Below are the code and all the weights of a small trained network. Each question names an input and a class and asks about switching units off, where a switched-off unit gives its printed mean instead of its output.

import numpy as np


def w(rows, s, z=0):
    codes = np.array(rows[::2]) - 128.0
    scale = np.full(codes.shape[1], s)
    scale[-1] = z or s
    return codes * scale


def norm(h):
    return h / np.sqrt((h * h).mean(-1, keepdims=True) + 1e-5)


def f(y):
    return np.maximum(y, 0)


def log_softmax(a):
    a = a - a.max(-1, keepdims=True)
    return a - np.log(np.exp(a).sum(-1, keepdims=True))


def net(x, mask):
    res = np.array(x, float).reshape(1, 5) / 4 @ E
    u = 0
    for l in range(2):
        y = f(norm(res) @ A[l][:, :-1].T + A[l][:, -1])
        res = res + np.where(mask[u : u + 9], y, B[l][:, -1]) @ B[l][:, :-1]
        u += 9
    return log_softmax(norm(res)[-1] @ U[:, :-1].T + U[:, -1])


A, B = {}, {}
E = w([
[251,163,150,167,90],'x0',
[84,218,186,106,77],'x1',
[119,118,173,216,136],'x2',
[95,51,175,126,72],'x3',
[112,66,247,110,203],'x4',
],0.002)
A[0] = w([
[109,75,31,81,80,71],'L0N1',
[20,238,186,184,126,243],'L0N2',
[214,206,73,130,41,1],'L0N3',
[239,180,132,129,111,91],'L0N4',
[144,228,238,143,89,32],'L0N5',
[98,72,233,157,78,109],'L0N6',
[67,123,163,63,143,185],'L0N7',
[29,253,58,154,127,57],'L0N8',
[198,101,110,240,64,108],'L0N9',
],0.0032,0.001)
B[0] = w([
[123,92,101,167,212,205],'L0N1',
[180,120,107,135,165,250],'L0N2',
[207,184,139,170,139,232],'L0N3',
[153,167,98,155,2,219],'L0N4',
[139,32,127,96,151,200],'L0N5',
[139,86,166,60,169,213],'L0N6',
[184,143,116,113,106,203],'L0N7',
[131,169,144,150,66,230],'L0N8',
[148,162,163,47,89,225],'L0N9',
],0.0048,0.0021)
A[1] = w([
[37,222,24,129,83,252],'L1N1',
[135,62,51,163,109,97],'L1N2',
[142,255,93,47,201,217],'L1N3',
[98,237,153,138,80,185],'L1N4',
[171,152,162,190,194,78],'L1N5',
[229,111,153,95,172,131],'L1N6',
[88,153,41,145,113,94],'L1N7',
[116,53,229,129,56,126],'L1N8',
[69,69,128,119,164,122],'L1N9',
],0.0046,0.0014)
B[1] = w([
[130,160,209,132,117,251],'L1N1',
[51,154,67,136,150,170],'L1N2',
[172,54,176,82,77,245],'L1N3',
[252,141,39,199,105,216],'L1N4',
[111,107,136,202,112,169],'L1N5',
[54,130,102,128,112,249],'L1N6',
[46,119,201,138,127,181],'L1N7',
[125,87,190,6,195,215],'L1N8',
[211,194,123,144,16,184],'L1N9',
],0.0042,0.0031)
U = w([
[107,197,118,121,197,2],'0',
[220,197,126,179,69,189],'1',
[93,87,12,149,169,107],'2',
[109,78,173,201,208,86],'3',
[24,197,146,164,122,98],'4',
[135,64,195,17,156,183],'5',
],0.011,0.0064)

Each question gives the input, the list of numbers given to net, and the class t.
The units are the neurons (one row each of A and B). Each row of codes is followed by its name. A weight is (code - 128) times the scale printed after its matrix; where a second scale follows, it is the last column's (A, B and U).
mask holds one flag per neuron, layer by layer. A switched-off neuron (its flag False) gives its mean, the last column of its row in B, instead of its output. The means were averaged over made-up inputs and are rounded, as every weight is.
A unit's drop is (log p(t) with every unit on - log p(t) with that unit switched off) / (log p(t) with every unit on - log p(t) with every unit switched off).
The circuit of an input: a set's keep is (log p(t) with only the set's units on - log p(t) with every unit switched off) / (log p(t) with every unit on - log p(t) with every unit switched off). Starting from the 12 units with the biggest drops (on a tie, the unit counted first), units are removed one at a time, each time the one whose removal leaves the highest keep (on an exact tie, the one counted first), for as long as the keep stays at least 0.8.
units of the circuit, in order: the units of the circuit, biggest drop first
unit that matters most: the unit with the biggest drop
top k neurons: the k neurons with the biggest drops, biggest first
top k neurons in layer l: the k neurons of layer l with the biggest drops, biggest first
drop when u is switched off: that unit's drop, to one decimal
input [-7,4,-1,-3,-3], class 1: unit that matters most -> L0N8
input [-1,7,3,4,-3], class 5: units of the circuit, in order -> [L0N5; L1N8]
input [-4,-6,-6,-1,3], class 2: top 3 neurons in layer 1 -> [L1N8; L1N1; L1N2]
input [-7,7,4,-5,-4], class 1: top 2 neurons -> [L1N4; L0N8]
input [-8,-7,3,-3,-6], class 4: top 2 neurons -> [L1N7; L1N1]
input [-7,-6,-6,7,2], class 2: top 2 neurons -> [L0N1; L1N1]
input [-8,5,8,2,0], class 5: top 2 neurons -> [L1N8; L0N6]
input [7,2,6,0,1], class 5: top 2 neurons in layer 1 -> [L1N8; L1N9]
input [-3,-5,-6,-1,1], class 2: top 2 neurons in layer 1 -> [L1N8; L1N2]
input [-7,-5,-3,6,-8], class 4: top 3 neurons in layer 1 -> [L1N7; L1N1; L1N4]
input [7,-1,6,1,1], class 5: top 2 neurons -> [L1N8; L0N5]
input [-8,-8,-2,1,4], class 2: top 2 neurons in layer 0 -> [L0N9; L0N6]
input [-5,7,0,-6,2], class 1: top 2 neurons in layer 0 -> [L0N8; L0N6]
input [0,0,6,-8,6], class 3: unit that matters most -> L1N5
input [-5,-4,-6,3,-3], class 2: drop when L1N4 is switched off -> -0.1
input [-5,-1,-6,5,-2], class 4: drop when L1N2 is switched off -> 0.2
input [2,-7,1,-4,2], class 2: drop when L0N3 is switched off -> 0.1
